Here is a tiny trained network, its code and every weight. The questions are about switching its units off for an input and a class, where a switched-off unit gives its printed mean instead of its output.

import numpy as np


def w(rows, s, z=0):
    codes = np.array(rows[::2]) - 128.0
    scale = np.full(codes.shape[1], s)
    scale[-1] = z or s
    return codes * scale


def norm(h):
    return h / np.sqrt((h * h).mean(-1, keepdims=True) + 1e-5)


def f(y):
    return np.maximum(y, 0)


def log_softmax(a):
    a = a - a.max(-1, keepdims=True)
    return a - np.log(np.exp(a).sum(-1, keepdims=True))


def net(x, mask):
    res = np.array(x, float).reshape(1, 3) / 4 @ E
    u = 0
    for l in range(3):
        y = f(norm(res) @ A[l][:, :-1].T + A[l][:, -1])
        res = res + np.where(mask[u : u + 5], y, B[l][:, -1]) @ B[l][:, :-1]
        u += 5
    return log_softmax(norm(res)[-1] @ U[:, :-1].T + U[:, -1])


A, B = {}, {}
E = w([
[183,61,145,170,146,55,105],'x0',
[154,154,100,109,80,52,214],'x1',
[38,115,3,198,224,115,191],'x2',
],0.0041)
A[0] = w([
[193,254,103,59,147,67,188,1],'0.n1',
[172,136,185,133,135,170,89,183],'0.n2',
[65,205,132,119,101,178,158,75],'0.n3',
[179,110,131,103,57,65,199,90],'0.n4',
[158,77,169,95,63,177,157,72],'0.n5',
],0.0046,0.0024)
B[0] = w([
[35,94,128,117,3,102,112,212],'0.n1',
[94,152,73,151,196,99,109,253],'0.n2',
[213,62,73,97,173,136,151,213],'0.n3',
[71,63,106,122,39,123,102,253],'0.n4',
[111,195,105,130,194,100,114,210],'0.n5',
],0.0064,0.0027)
A[1] = w([
[127,202,135,50,79,254,198,5],'1.n1',
[90,63,77,112,121,131,107,136],'1.n2',
[176,166,79,125,163,74,182,188],'1.n3',
[226,170,232,45,66,124,90,115],'1.n4',
[239,33,205,193,121,77,154,68],'1.n5',
],0.0081,0.0014)
B[1] = w([
[221,1,89,88,176,59,56,201],'1.n1',
[156,193,169,116,102,119,134,236],'1.n2',
[94,173,159,149,135,145,101,192],'1.n3',
[47,207,112,225,198,159,181,253],'1.n4',
[190,70,62,29,148,140,104,199],'1.n5',
],0.0094,0.0051)
A[2] = w([
[143,182,176,119,81,125,64,1],'2.n1',
[130,115,176,140,109,217,77,121],'2.n2',
[111,59,208,163,115,245,59,152],'2.n3',
[151,172,194,90,109,163,69,193],'2.n4',
[176,113,139,81,66,173,120,61],'2.n5',
],0.011,0.00088)
B[2] = w([
[147,104,152,94,173,161,125,233],'2.n1',
[101,114,113,151,72,83,122,221],'2.n2',
[105,144,94,95,9,86,186,253],'2.n3',
[113,118,198,99,129,133,150,247],'2.n4',
[104,148,142,162,177,155,123,238],'2.n5',
],0.012,0.002)
U = w([
[75,191,89,230,201,145,135,206],'0',
[193,38,62,84,177,113,81,194],'1',
[76,114,127,121,2,93,163,183],'2',
[126,114,231,95,167,159,127,109],'3',
[192,114,137,189,95,172,136,26],'4',
[179,94,170,209,103,159,133,2],'5',
],0.011,0.0036)

Each question gives the input, the list of numbers given to net, and the class t.
The units are the neurons (one row each of A and B). Each row of codes is followed by its name. A weight is (code - 128) times the scale printed after its matrix; where a second scale follows, it is the last column's (A, B and U).
mask holds one flag per neuron, layer by layer. A switched-off neuron (its flag False) gives its mean, the last column of its row in B, instead of its output. The means were averaged over made-up inputs and are rounded, as every weight is.
A unit's drop is (log p(t) with every unit on - log p(t) with that unit switched off) / (log p(t) with every unit on - log p(t) with every unit switched off).
The circuit of an input: a set's keep is (log p(t) with only the set's units on - log p(t) with every unit switched off) / (log p(t) with every unit on - log p(t) with every unit switched off). Starting from the 12 units with the biggest drops (on a tie, the unit counted first), units are removed one at a time, each time the one whose removal leaves the highest keep (on an exact tie, the one counted first), for as long as the keep stays at least 0.8.
units of the circuit, in order: the units of the circuit, biggest drop first
most important unit: the unit with the biggest drop
top k neurons: the k neurons with the biggest drops, biggest first
k most important neurons of layer l: the k neurons of layer l with the biggest drops, biggest first
drop when u is switched off: that unit's drop, to one decimal
input [4,-4,2], class 1: units of the circuit, in order -> 1.n4
input [-6,-8,5], class 2: units of the circuit, in order -> 1.n4; 2.n3
input [0,3,-2], class 3: top 3 neurons -> 2.n1; 1.n4; 0.n4
input [-3,-3,3], class 3: units of the circuit, in order -> 1.n2; 1.n4; 2.n4
input [-7,-1,6], class 1: units of the circuit, in order -> 1.n4; 1.n1
input [-6,8,4], class 2: top 2 neurons -> 0.n1; 1.n5
input [-4,-5,0], class 2: top 2 neurons -> 1.n4; 1.n5
input [-7,-4,-7], class 0: top 2 neurons -> 1.n4; 1.n5
input [-3,-2,3], class 3: top 2 neurons -> 1.n4; 1.n2
input [-3,2,-1], class 3: top 3 neurons -> 1.n2; 0.n1; 2.n5
input [7,5,-7], class 0: top 4 neurons -> 1.n4; 1.n1; 0.n3; 0.n5
input [-1,3,0], class 3: 4 most important neurons of layer 2 -> 2.n1; 2.n5; 2.n3; 2.n2
input [-4,8,7], class 2: top 2 neurons -> 1.n4; 0.n1
input [-5,5,-1], class 1: top 2 neurons -> 1.n1; 1.n4
input [8,6,-5], class 1: most important unit -> 1.n5
input [1,-2,0], class 3: 2 most important neurons of layer 1 -> 1.n4; 1.n1
input [7,-3,5], class 1: top 4 neurons -> 1.n4; 1.n5; 0.n2; 0.n5
input [8,7,-7], class 1: 3 most important neurons of layer 1 -> 1.n5; 1.n3; 1.n2
input [7,0,4], class 1: top 2 neurons -> 1.n5; 1.n4
input [0,-4,0], class 2: units of the circuit, in order -> 2.n3
input [-5,2,-5], class 0: 2 most important neurons of layer 1 -> 1.n4; 1.n5
input [4,-6,1], class 2: top 2 neurons -> 1.n4; 2.n3
input [-6,3,-6], class 0: drop when 1.n4 is switched off -> 1.6
input [-7,3,-1], class 1: drop when 1.n1 is switched off -> 1.1
